(in the rows, 128 means zero)
Facts:
liloze ρ 459; pefil ρ 838; dristemun ρ 909; bagra ρ 459; falu ρ 838; stuvan ρ 838; neplus ρ 838
flipe ρ 909; vadipluk ρ 459; sezam ρ 838; gimen ρ 459; plodrul ρ 459; dopo ρ 838; toriflu ρ 909
pleflo ρ 909; trokem ρ 459; dibo ρ 459; griru ρ 838; groben ρ 909; klalir ρ 459; kilikal ρ 459
nusol ρ 838; tidrevak ρ 459; brezu ρ 459; dugra ρ 459; rusor ρ 838; misom ρ 459; bosil ρ 909
plotas ρ 909; vezezuk ρ 838; flagrer ρ 459; planom ρ 459; kazo ρ 838; toskon ρ 838; maklodus ρ 459
lurek ρ 838; rorun ρ 838; grukas ρ 838; favem ρ 459; lunom ρ 838; sifleklar ρ 459; tugi ρ 838
disin ρ 459; pugum ρ 838; suma ρ 838; tonik ρ 909; flolur ρ 459; kasu ρ 838; reflos ρ 459
fitrun ρ 909; gromok ρ 909; gitrak ρ 459; rekek ρ 909; grutetul ρ 459; skife ρ 909; mostin ρ 838
dira ρ 838; plafegri ρ 909; tastak ρ 838; flagur ρ 909; klibu ρ 459; drepek ρ 459; totri ρ 909
zilabrem ρ 459; dragrim ρ 909; desigram ρ 909; flopoga ρ 838; kleger ρ 459; stuskim ρ 459; koruk ρ 459
tudri ρ 838; dipam ρ 909; tuver ρ 459; dugral ρ 459; pomupar ρ 459; drobuklin ρ 838; muplur ρ 459
zitek ρ 838; skogrel ρ 838; drepuplel ρ 459; mabok ρ 838; trugron ρ 838; sketa ρ 909; flatrun ρ 459
broga ρ 909; ripa ρ 909; nuzum ρ 838; gazogrur ρ 838; fluze ρ 838; meskir ρ 909; tugrem ρ 909
dregar ρ 838; flebron ρ 909; stuzur ρ 459; poplus ρ 459; rosek ρ 909; filil ρ 838; druvus ρ 838
gobrun ρ 909; klusa ρ 838; dafi ρ 838; baduk ρ 909; zustil ρ 459; tuto ρ 459; brevo ρ 459
flerutuk ρ 459; putru ρ 459; klafles ρ 909; vogrer ρ 459; staklel ρ 459; drusodron ρ 838; nobrusum ρ 459
rutar ρ 459; mibren ρ 459; drumel ρ 909; doston ρ 838; bisku ρ 838; vidur ρ 838; brepan ρ 838
trarok ρ 909; siston ρ 838; natro ρ 838; siklon ρ 838; fogru ρ 838; dage ρ 838; gasko ρ 838
suno ρ 459; velun ρ 909; tifil ρ 838; skugrak ρ 459; zufo ρ 838; pafetren ρ 909; bele ρ 838
zukal ρ 909; tutro ρ 459; gaplam ρ 838; dratren ρ 459; buso ρ 909; vifin ρ 838; zevi ρ 838
pebes ρ 459; moku ρ 909; rofisas ρ 459; numogem ρ 838; gomebro ρ 909; grustiken ρ 838; plukom ρ 459
kastebra ρ 459; zakle ρ 909; trufu ρ 459; funel ρ 459; tretren ρ 459; treflem ρ 459; penuk ρ 459
skigek ρ 459; baskun ρ 909; flabrus ρ 838; zuler ρ 838; pobram ρ 909; zegus ρ 459; nikul ρ 909
zevel ρ 459; latrir ρ 838; viskor ρ 838; papok ρ 459; klobrul ρ 838; tredal ρ 459; gezan ρ 459
flude ρ 459; lebru ρ 909; drigras ρ 459; skegreplu ρ 459; korime ρ 459; kludrus ρ 459; seplor ρ 909
drukem ρ 838; stuvan Θ dugra; neplus Θ gasko; neplus Θ gezan; neplus Θ flude; neplus Θ misom; vadipluk Θ nuzum
vadipluk Θ tuto; vadipluk Θ pefil; vadipluk Θ dafi; sezam Θ pebes; sezam Θ broga; sezam Θ lebru; sezam Θ mabok
sezam Θ sketa; sezam Θ trugron; sezam Θ druvus; plodrul Θ gazogrur; plodrul Θ pobram; griru Θ stuzur; griru Θ brezu
groben Θ doston; groben Θ gezan; groben Θ suma; groben Θ tredal; groben Θ pomupar; groben Θ falu; groben Θ zilabrem
groben Θ rosek; groben Θ drepek; tidrevak Θ skigek; tidrevak Θ vezezuk; tidrevak Θ velun; tidrevak Θ grutetul; tidrevak Θ zegus
bosil Θ dregar; bosil Θ plafegri; bosil Θ ripa; bosil Θ tuver; kazo Θ gezan; kazo Θ dopo; kazo Θ zufo
kazo Θ penuk; kazo Θ druvus; maklodus Θ baduk; maklodus Θ gazogrur; maklodus Θ drusodron; maklodus Θ gromok; lurek Θ skife
lurek Θ flolur; lurek Θ velun; grukas Θ gimen; grukas Θ flagrer; grukas Θ gezan; grukas Θ staklel; grukas Θ gitrak
favem Θ kludrus; lunom Θ skugrak; lunom Θ rekek; lunom Θ pleflo; lunom Θ dafi; sifleklar Θ vifin; sifleklar Θ dibo
sifleklar Θ rekek; disin Θ pomupar; disin Θ tifil; pugum Θ rorun; pugum Θ natro; pugum Θ druvus; reflos Θ brepan
reflos Θ mibren; reflos Θ dristemun; reflos Θ dugra; reflos Θ rosek; mostin Θ trufu; mostin Θ drepuplel; mostin Θ gasko
mostin Θ vifin; mostin Θ tugrem; tastak Θ doston; tastak Θ plukom; tastak Θ tudri; tastak Θ grustiken; tastak Θ tugrem
flagur Θ plotas; flagur Θ vifin; flagur Θ plafegri; flagur Θ dira; klibu Θ plotas; klibu Θ vifin; klibu Θ putru
klibu Θ zukal; klibu Θ tretren; flopoga Θ dregar; flopoga Θ poplus; flopoga Θ viskor; flopoga Θ zevel; flopoga Θ fogru
flopoga Θ putru; kleger Θ tuver; koruk Θ suma; koruk Θ brevo; muplur Θ klusa; muplur Θ putru; muplur Θ rosek
skogrel Θ skigek; skogrel Θ gazogrur; skogrel Θ drukem; skogrel Θ nusol; skogrel Θ bagra; skogrel Θ grustiken; skogrel Θ flabrus
skogrel Θ buso; flatrun Θ zevi; flatrun Θ stuskim; flatrun Θ brevo; fluze Θ tredal; fluze Θ toriflu; fluze Θ toskon
meskir Θ rosek; filil Θ flebron; filil Θ desigram; filil Θ velun; filil Θ trokem; filil Θ zitek; filil Θ planom
gobrun Θ tifil; gobrun Θ suno; zustil Θ rutar; zustil Θ numogem; zustil Θ klobrul; klafles Θ flolur; klafles Θ vifin
klafles Θ dira; nobrusum Θ dregar; nobrusum Θ dragrim; nobrusum Θ velun; nobrusum Θ drumel; nobrusum Θ zilabrem; nobrusum Θ flabrus
bisku Θ drukem; bisku Θ pobram; bisku Θ drumel; bisku Θ rekek; bisku Θ seplor; vidur Θ zevi; vidur Θ drepuplel
vidur Θ fitrun; vidur Θ latrir; vidur Θ tugi; vidur Θ zufo; vidur Θ zevel; siston Θ rusor; siston Θ brevo
siston Θ trugron; dage Θ rutar; dage Θ gitrak; dage Θ velun; dage Θ gomebro; dage Θ drusodron; dage Θ liloze
pafetren Θ skigek; pafetren Θ gezan; pafetren Θ toriflu; bele Θ gezan; bele Θ rosek; tutro Θ plotas; gaplam Θ flerutuk
gaplam Θ fitrun; gaplam Θ dristemun; gaplam Θ kasu; gaplam Θ suno; gaplam Θ brezu; gaplam Θ klobrul; dratren Θ flebron
dratren Θ trarok; dratren Θ gromok; dratren Θ drepek; moku Θ doston; moku Θ klalir; moku Θ dipam; moku Θ tretren
rofisas Θ gimen; rofisas Θ baskun; rofisas Θ zufo; rofisas Θ siklon; rofisas Θ falu; rofisas Θ drusodron; rofisas Θ totri
kastebra Θ klusa; kastebra Θ kludrus; kastebra Θ poplus; kastebra Θ dipam; kastebra Θ seplor; zakle Θ tonik; zakle Θ bagra
zakle Θ dugral; funel Θ vogrer; funel Θ nikul; funel Θ tretren; zuler Θ suma; zuler Θ toskon; zuler Θ papok
zuler Θ tugrem; drigras Θ gimen; drigras Θ broga; drigras Θ brevo; drigras Θ brezu; drigras Θ rosek; drigras Θ gromok
drigras Θ buso; skegreplu Θ plafegri; skegreplu Θ natro; skegreplu Θ treflem; korime Θ flolur; korime Θ putru; korime Θ liloze

Known rows:
[122 153 114  95 199 112 142 108 127 130 114 159 103  83 100 149 152 111
 126 107 138 126 147 131 173 128 141 146 125  94 117 100 161] : pefil
[146 114 115 148  90 151 107 126 145 131 143  90 148 144 156 103 111 122
 129 129 124  94 100 132  64 114 124 112 129 150 123 111  71] : dratren
[114 149 127 124 182 100 139  91 117 143 114 154 118 106  98 141 157 129
 136 106 123 150 140 124 225 142 137 143 137 110 125 113 167] : natro
[118 107 107 114  97 145  99 163 137 145 136 115 145 155 150  96 111 117
 128 178 117 116 116 133  68 123 126 118 131 130 115 116  95] : skigek
[155 113 157 138  58 121 148 184 111 134 141 175 115 170 130 131  80 129
 124 147 127 128 138 124 125 141 118 101 120 124 112 146 112] : plotas
[149 151 114 139 112 125 110 133 122 105 156 136 109 114  98 177 105 125
 137  96 121 113 127 153 143 110 120 100 134 144 119  68  47] : mostin
[102 147 117 100 174 100 123 126 114 119 118 125 113  91  97 154 161 131
 130 124 124 168 151 127 175 128 132 145 134 120 138 118 170] : doston
[129 149 121 115  99 104  99 150 125 129 144 161 111 124 103 142 128 116
 140 142 111 128 149 155 135 135 119 110 137 139 126  87  38] : falu
[113 117 116 128  72 151  95 152 140 147 131 125 150 152 175 101 106 114
 131 159 120 116 119 131  86 125 122 123 132 130 115 120  86] : gitrak
[113 123 122 121 154 143 127 103 138 152 104  88 156 113 170 112 142 132
 116 136 132 132 126 106 106 127 140 157 132 110 129 140 216] : trokem
[102 157 128 109 168 107 132  96 122 125 113 145 117  97 108 146 165 127
 132  98 128 157 148 136 195 128 132 147 134 115 134 128 151] : tugi
[126 153 123 104 187  92 126 107 122 132 118 133 117  90  92 139 163 143
 131 140 122 145 151 125 166 141 136 148 134 120 137 102 191] : flabrus
[111 158 129 113 171  90 127 100 118 141 122 153 120  96  92 156 154 142
 131 131 120 150 142 121 193 123 133 155 135 112 129 114 201] : dregar
[133 149 121  94 193  95 129 108 121 124 119 125 115  85  91 139 165 140
 131 134 122 146 147 126 154 133 136 147 132 127 138 103 178] : nusol
[147 115 170 106 150 110 164 130 120 129  94 132 118 135 142 111 154 146
 114 132 135 151 159 109 125 171 132 134 121 122 151 173 197] : gromok
[114 154 129 114 162 104 132 104 115 132 120 146 119  91 105 174 135 132
 133 112 127 154 144 123 202 127 133 149 137 104 121 107 190] : dira
[150 123 176 137 137 127 171 106 124 108 106 126 119 125 145 139 148 143
 114  84 151 137 147 111 134 141 128 131 116 128 155 171 180] : gobrun
[191 110 163 169  75 123 162 142 119 126 151 148 123 165 119 141  82 152
 125 118 129 101 118 121 121 137 119  92 120 150 121 127 110] : bosil
[175 162 128 137  96 109 103 111 135 122 153 142 115 107 113 165 114 133
 137 108 116  93 134 145 118 116 119 107 136 157 121  56  48] : dage


The same nodes again, as new rows of numbers:
Known rows:
[ 98 156 158 119 118 119 121 143 131 127 132 118 101 148 115  88  95 131
 123 133 136 140 162  97  70 147 194  93] : mibren
[168  91 121 165 138 133 168 104 142 123 131 130 130 109 132 170 114  72
 175 128  91 153 100 119 168  72  97 144] : dira
[165 108 100 143 140 112 149 129 154 137 130 135 122 111 143 198  95  81
 163 134  85 167  94 128 158  75  92 140] : natro
[ 87 126 142 135 107 103 103 162 142 113 138 117 129 159 104  50 110 140
 124 144 170 122 168 117  79 152 140 121] : plodrul
[105 159 147 109 116 112 113 159 120 124 125 136  94 148 120  87  95 135
 110 133 127 140 158  96  68 151 185  83] : brezu
[114 124 184  84 104 106 107 160 121 125 138 125  99 147 128  84  77 117
 140 118 150 152 168 108  82 139 152 115] : treflem
[150 123  85 154 145 110 146 123 159 138 129 127 131 107 145 197 105  86
 146 151  81 151  94 124 155  87 103 136] : rusor
[ 96 149 161 123 117 107 103 174 100 128 126 121 116 156 127  65 115 110
 125 128 143 131 167  85  88 150 154  83] : skigek
[118 133 191 113 109 115 116 143 121 128 144 123 113 143 114  72  96 107
 141 131 146 133 168  98  79 147 173 106] : vogrer
[181 134 158  79 125 172 113  91  79 133 125 144 143  98 132 146 199 150
  89  78 142 124 112 190 174 163 126 163] : zukal
[149 102  83 156 127 132 184 113 154 119 127 135 125 113 129 182 117  96
 142 150  78 140  93 114 159  73 101 121] : latrir
[102 138 164  77 106 108 125 169 117 127 132 127 114 153 134  94  94 123
 121 136 137 122 172  89  73 141 155  93] : penuk
[154 120  81 143 143 107 142 131 166 146 132 128 126 114 147 206  94  90
 148 148  83 159  88 126 150  85  95 139] : mabok
[133 117  96 198 166 125 150 112 149 142 109 121 136 127 145 162 110  91
 178 136  95 163 105 121 174  88  93 142] : zitek
[119 102  65 182 150 134 178  81 200 122 126 119 135 121 116 182 104 153
 149 169 109 127  98 142 143  82 117 157] : gaplam
[ 87 146 169 131 129 117 108 157 113 138 119 118 108 165 129  60  89 130
 148 119 149 151 177  95  98 147 154 108] : planom
[ 91 138 161 130 126 113 112 163 106 130 124 123 116 163 128  55 101 128
 137 124 150 138 172  96  91 144 146 102] : grutetul
[ 97 151 172 114 116 115 116 148 111 137 132 125 115 156 127  81 105 115
 126 133 133 125 169  78  74 150 180  87] : pomupar
[134  83 106 158 134 135 180  87 176 115 146 114 155 115 125 178 121 109
 172 159 112  98 106 124 150  73  88 154] : mostin

Rows:
No name comes twice in this set of rows, the named rows included.
[152 140 139  99 145 174 107 107  67 137 102 142 138 111 150 138 199 172
 102  75 146 123 116 190 176 169 110 158]  skife
[136 127  84 173 148 129 169 114 142 132 123 136 141 118 138 181 126  84
 152 155  78 140  95 108 160  78  97 107]  falu
[147 150 123  93 135 168 102  93 102 143 119 138 144 109 133 160 193 192
  78 105 151  97 108 200 163 180 136 154]  meskir
[163 163 110  99 144 177 109 102  89 135 104 139 125  99 140 166 196 184
  65  93 124 120  97 186 153 172 160 142]  dristemun
[104 117 191 110 103 112 116 123 154 124 150 122 122 147 107  73  91 133
 144 136 171 120 175 116  75 145 163 129]  funel
[177 147 144  98 120 166  94 101  85 139 128 149 141  90 124 131 210 147
  75  91 138 109 101 199 172 172 133 144]  dipam
[147 124  86 199 144 118 141 121 147 130 133 128 148 112 131 161 139  69
 153 152  88 132  89 113 169  88  96 120]  grustiken
[145 151 114  90 146 174 107  88 112 133 116 128 137 102 132 168 186 204
  80  97 152  98 107 187 149 176 144 169]  gobrun
[172  91 118 170 135 133 170 108 131 126 130 130 133 107 132 171 121  58
 162 125  80 155  98 110 166  72  99 129]  vifin
[185 123 118 101 130 150  81 125  88 103 114 111 137  90 142 133 212 163
  83  66 141 106 104 173 152 161 126 173]  pleflo

Now the same nodes, written a new way:
Known rows:
[141 177 103 136 104 128 129 130 125 164 113 101 126 106] : flolur
[116 102 109 123  69 143 127 131 108 176 115 138  87  87] : korime
[137  81 117 105  70 139 116 113 112 162 130 143  68 121] : nobrusum
[152 135 124 123  98 132 127 149 123 149 131 104 133 128] : zilabrem
[128 122  94 108 192  86 113 140 126 115 119 119 132 181] : flabrus
[100 168 141 115 182 111  96 130 153 100 142 121 124 172] : mabok
[129 151 236 152 157 144 121  96 151 131 166 135 169 115] : lebru
[ 92 104 114  80 123 125 129 146 118  80 106 171  85 121] : gaplam
[138 136 166 159 185 153 139 102 125 138 154 144 189  81] : baskun
[153  83 191 173 147 120 133 115 127 139 109 135 214 127] : dipam
[141 150 221 139 176 140 116 104 145 133 157 132 200 107] : broga
[167  96 160 158 178 127 113  92 138 134 118 145 185 123] : pobram
[130  96 106 132  42 143 126 107 123 145 122 129  58 124] : sifleklar
[138  85 136 128  69 143 100 134 115 156 115 119 106 147] : favem
[104 138  80 128 189 127 111 149 123 110 134 121 128 158] : siklon
[120 163  72 144 138 122 115 123 142  89  97 134 111 219] : nuzum
[122 155  81 147 151 121 115 128 150  86  82 126 105 240] : dafi
[133 104 103  89  80 162 110 110 116 160 153 148 100 113] : maklodus
[116 137  97 125 160  97 159 146 130  83 143 113 146 166] : toskon

Rows:
No name comes twice in this set of rows, the named rows included.
[141 180 111 137 125 152 140 170 128 135 152  87 125  97]  gezan
[ 83 104 120  99 141 117 110 105 135 103 150 144 113 159]  siston
[117 117 137 138  54 130 138 123 124 154 111 117  89 103]  tutro
[152 130 216 162 166 141 139 143 133 130 132 133 225 103]  rosek
[141 113 182 155 144 136 152  93 139 135 125 156 157  99]  flipe
[141 108 107  87  83 137 142 114 119 170 156 145  57 123]  tidrevak
[ 97  88 104 114 153 126 136 152 117 106 145 143  89 183]  bele
[117 142 131 122 160 120 130 180 135  83  87 133 131 179]  brepan
[117 114 101 124 153  91 142 164 129  98 123 109 172 186]  doston
[135 161 118 132 120 157 113 137 133 139 167 104  94  91]  penuk
[113  41  75 108 142 101 105 113 119 116 114 154  80 232]  bisku
[159 116 175 157 171 130 175 116 131 130 163 136 178 116]  toriflu
[ 99 118  80 109 150  92 144 112 119 135 104 155  85 180]  lurek
[146 150 179 132 171 143 136 103 137 138 144 141 224 112]  gromok
[106  87  62 126 116 119 119 103 131  86  99 158  60 237]  lunom

